Here is a tiny trained network, its code and every weight. The questions are about switching its units off for an input and a target symbol, where a switched-off unit gives its printed mean instead of its output.

import numpy as np


def w(rows, s, z=0):
    codes = np.array(rows[::2]) - 128.0
    scale = np.full(codes.shape[1], s)
    scale[-1] = z or s
    return codes * scale


def f(y):
    return np.maximum(y, 0)


def softmax(a):
    e = np.exp(a - a.max(-1, keepdims=True))
    return e / e.sum(-1, keepdims=True)


def log_softmax(a):
    a = a - a.max(-1, keepdims=True)
    return a - np.log(np.exp(a).sum(-1, keepdims=True))


def net(x, mask):
    ids = ['δεζλμξσφψω'.index(c) for c in x.split()]
    T = len(ids)
    res = E[ids] + P[:T]
    q, k, v = (res @ M[0].T for M in (Q, K, V))
    z = softmax(np.where(np.tri(T) > 0, q @ k.T / 4**0.5, -1e9)) @ v
    res = res + np.where(mask[0], z, O[0][:, -1]) @ O[0][:, :-1]
    y = f(res @ A[0][:, :-1].T + A[0][:, -1])
    res = res + np.where(mask[1:13], y, B[0][:, -1]) @ B[0][:, :-1]
    return log_softmax(res[-1] @ U[:, :-1].T + U[:, -1])


Q, K, V, O, A, B = {}, {}, {}, {}, {}, {}
E = w([
[149,93,49,116,175,184],'δ',
[64,70,101,162,142,46],'ε',
[89,128,120,228,236,71],'ζ',
[154,155,148,165,231,128],'λ',
[153,142,203,194,131,86],'μ',
[192,184,248,202,163,119],'ξ',
[85,147,89,45,197,70],'σ',
[165,165,166,83,16,141],'φ',
[165,169,138,13,144,106],'ψ',
[77,88,189,100,86,183],'ω',
],0.015)
P = w([
[133,176,87,2,143,69],'0',
[123,179,132,7,184,76],'1',
[102,146,156,26,200,97],'2',
[87,158,157,23,130,133],'3',
[92,175,116,34,135,178],'4',
[71,195,111,33,122,200],'5',
],0.0066)
Q[0] = w([
[139,149,149,88,164,152],'head 1',
[42,199,106,65,96,105],'head 1',
[159,169,114,85,161,74],'head 1',
[151,105,94,255,93,121],'head 1',
],0.0097)
K[0] = w([
[45,93,166,80,82,205],'head 1',
[101,161,162,72,86,254],'head 1',
[152,148,102,46,100,99],'head 1',
[207,171,140,227,110,46],'head 1',
],0.008)
V[0] = w([
[153,151,15,110,108,171],'head 1',
[161,29,32,37,73,12],'head 1',
[253,239,128,92,219,163],'head 1',
[174,15,176,40,101,99],'head 1',
],0.0062)
O[0] = w([
[116,124,62,146,148,113,46],'head 1',
[35,197,113,156,76,252,125],'head 1',
[192,66,2,99,74,193,128],'head 1',
[171,189,69,138,172,176,252],'head 1',
],0.0095,0.0042)
A[0] = w([
[147,89,94,93,226,80,48],'neuron 1',
[97,99,177,72,146,99,83],'neuron 2',
[179,94,82,173,1,166,165],'neuron 3',
[148,187,160,98,122,181,30],'neuron 4',
[46,151,151,227,119,138,54],'neuron 5',
[210,105,201,157,174,158,152],'neuron 6',
[120,44,60,233,105,186,60],'neuron 7',
[117,124,248,170,147,47,13],'neuron 8',
[162,113,165,36,150,49,249],'neuron 9',
[121,57,104,139,179,169,44],'neuron 10',
[77,35,108,138,177,46,149],'neuron 11',
[42,181,33,146,76,38,168],'neuron 12',
],0.0086,0.0018)
B[0] = w([
[130,138,147,141,116,216,183],'neuron 1',
[165,161,155,93,79,116,198],'neuron 2',
[147,180,175,151,63,138,160],'neuron 3',
[108,111,139,149,149,102,225],'neuron 4',
[95,112,100,156,1,80,156],'neuron 5',
[138,105,79,96,105,134,215],'neuron 6',
[119,142,189,197,109,151,141],'neuron 7',
[175,181,104,125,157,111,218],'neuron 8',
[84,93,133,91,97,156,253],'neuron 9',
[93,113,122,136,79,115,143],'neuron 10',
[170,114,143,79,100,55,163],'neuron 11',
[205,127,165,202,202,150,174],'neuron 12',
],0.0097,0.0072)
U = w([
[113,128,140,111,213,187,175],'δ',
[110,208,131,137,51,111,87],'ε',
[157,114,186,104,140,89,27],'ζ',
[53,108,254,57,120,186,251],'λ',
[106,209,37,43,85,99,59],'μ',
[171,74,140,87,110,133,222],'ξ',
[113,137,155,122,103,143,45],'σ',
[132,128,162,110,126,133,9],'φ',
[145,111,204,167,116,211,14],'ψ',
[164,177,141,107,156,61,219],'ω',
],0.0091,0.0023)

Each question gives the input, a string of symbols that net reads in full, and the target symbol t.
The units are the heads (4 rows each of Q, K, V and O) and the neurons (one row each of A and B). Each row of codes is followed by its name. A weight is (code - 128) times the scale printed after its matrix; where a second scale follows, it is the last column's (O, A, B and U).
mask holds one flag per unit, heads first, then neurons. A switched-off unit (its flag False) gives its mean, the last column of its rows in O or B, instead of its output. The means were averaged over made-up inputs and are rounded, as every weight is.
A unit's drop is (log p(t) with every unit on - log p(t) with that unit switched off) / (log p(t) with every unit on - log p(t) with every unit switched off).
The circuit of an input: a set's keep is (log p(t) with only the set's units on - log p(t) with every unit switched off) / (log p(t) with every unit on - log p(t) with every unit switched off). Starting from the 12 units with the biggest drops (on a tie, the unit counted first), units are removed one at a time, each time the one whose removal leaves the highest keep (on an exact tie, the one counted first), for as long as the keep stays at least 0.8.
units of the circuit, in order: the units of the circuit, biggest drop first
top k neurons: the k neurons with the biggest drops, biggest first
drop when u is switched off: that unit's drop, to one decimal
input ω ω ε ψ, target λ: units of the circuit, in order => (neuron 9; neuron 8)
input ε ω ω ε, target ω: top 3 neurons => (neuron 12; neuron 8; neuron 11)
input ω ζ ψ ω σ, target λ: top 3 neurons => (neuron 9; neuron 1; neuron 8)
input μ ξ ξ, target ξ: units of the circuit, in order => (head 1; neuron 6)
input ε ω μ, target ε: units of the circuit, in order => (head 1; neuron 5)
input μ ψ ω ξ ξ ε, target ξ: units of the circuit, in order => (head 1; neuron 11)
input φ φ ζ ω σ, target λ: top 2 neurons => (neuron 9; neuron 1)
input ζ ω ε ε, target ω: top neuron => (neuron 12)
input ζ ω ε ω ε ψ, target λ: units of the circuit, in order => (neuron 9; head 1; neuron 8)
input ζ δ λ δ, target ψ: top 2 neurons => (neuron 7; neuron 3)
input ζ ω ξ ξ ζ, target ξ: drop when neuron 11 is switched off => 0.2
input ζ μ λ, target ξ: drop when neuron 7 is switched off => 0.0
input λ ω ω ω ω ξ, target ω: drop when head 1 is switched off => 0.4
input ω ω ω ξ, target ω: drop when neuron 8 is switched off => 0.7
